Below is a small trained network, with its code and all its weights. Each question gives an input and a class and asks what happens when units are switched off, that is, made to give their printed mean instead of their output.

import numpy as np


def w(rows, s, z=0):
    codes = np.array(rows[::2]) - 128.0
    scale = np.full(codes.shape[1], s)
    scale[-1] = z or s
    return codes * scale


def norm(h):
    return h / np.sqrt((h * h).mean(-1, keepdims=True) + 1e-5)


def f(y):
    return y / 2 * (1 + np.tanh(0.7978845608 * (y + 0.044715 * y**3)))


def log_softmax(a):
    a = a - a.max(-1, keepdims=True)
    return a - np.log(np.exp(a).sum(-1, keepdims=True))


def net(x, mask):
    res = np.array(x, float).reshape(1, 8) / 4 @ E
    u = 0
    for l in range(3):
        y = f(norm(res) @ A[l][:, :-1].T + A[l][:, -1])
        res = res + np.where(mask[u : u + 3], y, B[l][:, -1]) @ B[l][:, :-1]
        u += 3
    return log_softmax(norm(res)[-1] @ U[:, :-1].T + U[:, -1])


A, B = {}, {}
E = w([
[129,127,133,144,122,120,130,123,117],'x0',
[24,71,111,167,126,93,143,173,180],'x1',
[132,145,134,154,146,128,138,117,141],'x2',
[99,119,176,148,191,154,30,137,57],'x3',
[134,118,132,126,140,111,131,113,131],'x4',
[118,125,59,124,126,206,118,2,114],'x5',
[130,134,119,124,146,141,131,133,149],'x6',
[126,140,132,138,128,147,128,128,136],'x7',
],0.0095)
A[0] = w([
[121,151,146,126,155,129,71,140,90,118],'0.n0',
[84,113,124,133,140,148,121,114,116,2],'0.n1',
[1,129,58,156,119,117,110,72,145,12],'0.n2',
],0.0093,0.006)
B[0] = w([
[205,87,188,79,223,182,67,98,166,204],'0.n0',
[54,47,196,174,254,210,24,146,7,117],'0.n1',
[211,1,173,152,194,181,161,170,136,254],'0.n2',
],0.0084,0.0043)
A[1] = w([
[47,85,166,178,254,95,69,227,82,24],'1.n0',
[170,133,28,129,126,144,166,69,116,93],'1.n1',
[236,237,217,69,158,65,174,212,79,8],'1.n2',
],0.0071,0.0017)
B[1] = w([
[190,216,124,136,9,118,27,75,187,255],'1.n0',
[218,161,137,75,2,96,71,113,100,198],'1.n1',
[142,12,126,163,136,194,150,105,155,247],'1.n2',
],0.0094,0.0061)
A[2] = w([
[31,178,178,138,112,2,100,194,237,72],'2.n0',
[145,230,115,61,168,168,101,36,34,2],'2.n1',
[125,58,137,148,67,102,249,135,214,176],'2.n2',
],0.0068,0.0026)
B[2] = w([
[60,167,104,119,88,75,124,152,126,180],'2.n0',
[8,131,148,148,136,56,161,129,117,180],'2.n1',
[118,134,96,114,179,143,170,159,74,254],'2.n2',
],0.018,0.0075)
U = w([
[205,52,70,104,155,181,234,148,102,163],'0',
[170,211,96,105,7,78,76,82,176,254],'1',
[192,48,198,154,185,189,29,109,145,118],'2',
[28,129,177,117,182,77,99,55,67,56],'3',
[52,186,63,117,148,58,170,231,103,38],'4',
],0.013,0.0053)

Each question gives the input, the list of numbers given to net, and the class t.
The units are the neurons (one row each of A and B). Each row of codes is followed by its name. A weight is (code - 128) times the scale printed after its matrix; where a second scale follows, it is the last column's (A, B and U).
mask holds one flag per neuron, layer by layer. A switched-off neuron (its flag False) gives its mean, the last column of its row in B, instead of its output. The means were averaged over made-up inputs and are rounded, as every weight is.
A unit's drop is (log p(t) with every unit on - log p(t) with that unit switched off) / (log p(t) with every unit on - log p(t) with every unit switched off).
The circuit of an input: a set's keep is (log p(t) with only the set's units on - log p(t) with every unit switched off) / (log p(t) with every unit on - log p(t) with every unit switched off). Starting from all 9 units, units are removed one at a time, each time the one whose removal leaves the highest keep (on an exact tie, the one counted first), for as long as the keep stays at least 0.8.
circuit, biggest first: the units of the circuit, biggest drop first
top k neurons: the k neurons with the biggest drops, biggest first
k most important neurons of layer l: the k neurons of layer l with the biggest drops, biggest first
drop when u is switched off: that unit's drop, to one decimal
input [8,-5,5,5,8,7,-2,8], class 3: most important neuron of layer 2 -> (2.n1)
input [-1,-2,-6,1,-4,-6,-4,8], class 2: circuit, biggest first -> (1.n2 1.n0)
input [-7,-2,-8,1,6,6,0,8], class 3: top 3 neurons -> (2.n1 1.n0 1.n2)
input [5,5,3,1,7,8,-1,1], class 2: circuit, biggest first -> (0.n1 0.n2)
input [-5,-2,2,3,-7,1,-2,7], class 3: circuit, biggest first -> (0.n2 2.n1)
input [7,-8,-5,1,-4,-2,5,0], class 2: circuit, biggest first -> (1.n2 2.n2)
input [0,1,0,-8,3,0,8,-7], class 4: 2 most important neurons of layer 0 -> (0.n2 0.n0)
input [7,1,5,1,1,-4,-4,0], class 1: top 2 neurons -> (1.n0 0.n2)
input [-3,0,-1,3,-8,-6,0,-2], class 2: 2 most important neurons of layer 0 -> (0.n0 0.n1)
input [-6,-1,0,3,3,1,8,8], class 3: top 2 neurons -> (0.n2 1.n2)
input [-3,-1,-6,-2,8,7,1,2], class 1: 2 most important neurons of layer 1 -> (1.n1 1.n2)
input [1,-7,5,0,-1,-6,-3,4], class 0: top 2 neurons -> (1.n2 1.n0)
input [-4,0,4,4,1,6,-1,3], class 3: top 2 neurons -> (1.n2 2.n1)
input [-6,8,5,8,-7,3,5,4], class 2: circuit, biggest first -> (0.n2)
input [6,2,6,1,6,1,2,8], class 2: 2 most important neurons of layer 2 -> (2.n0 2.n2)
input [7,0,-1,-5,-1,-7,-7,3], class 0: top 3 neurons -> (1.n2 1.n0 2.n1)
input [4,-6,-7,3,-1,5,1,0], class 3: top 2 neurons -> (2.n1 1.n0)
input [-1,1,2,3,-3,-2,-7,3], class 1: top 3 neurons -> (1.n0 0.n2 2.n2)
input [-3,-7,-3,3,-7,4,-5,-7], class 3: top 2 neurons -> (2.n1 1.n0)
input [-8,7,-5,1,5,-6,2,-6], class 1: circuit, biggest first -> (1.n0)
input [1,-1,1,2,-1,-7,-8,4], class 2: top 2 neurons -> (1.n2 1.n0)
input [3,1,8,1,6,-3,1,2], class 1: top 2 neurons -> (1.n0 0.n2)
input [8,6,8,5,0,7,-8,2], class 2: drop when 0.n2 is switched off -> 0.2
input [1,6,-8,6,-2,-4,-2,7], class 1: drop when 1.n0 is switched off -> 0.2
input [5,3,6,5,-4,-6,3,5], class 1: drop when 1.n0 is switched off -> 0.2
input [-6,-5,0,7,3,7,7,2], class 3: drop when 2.n1 is switched off -> 0.8
input [-2,-2,8,-5,8,-8,6,0], class 0: circuit, biggest first -> (1.n2)
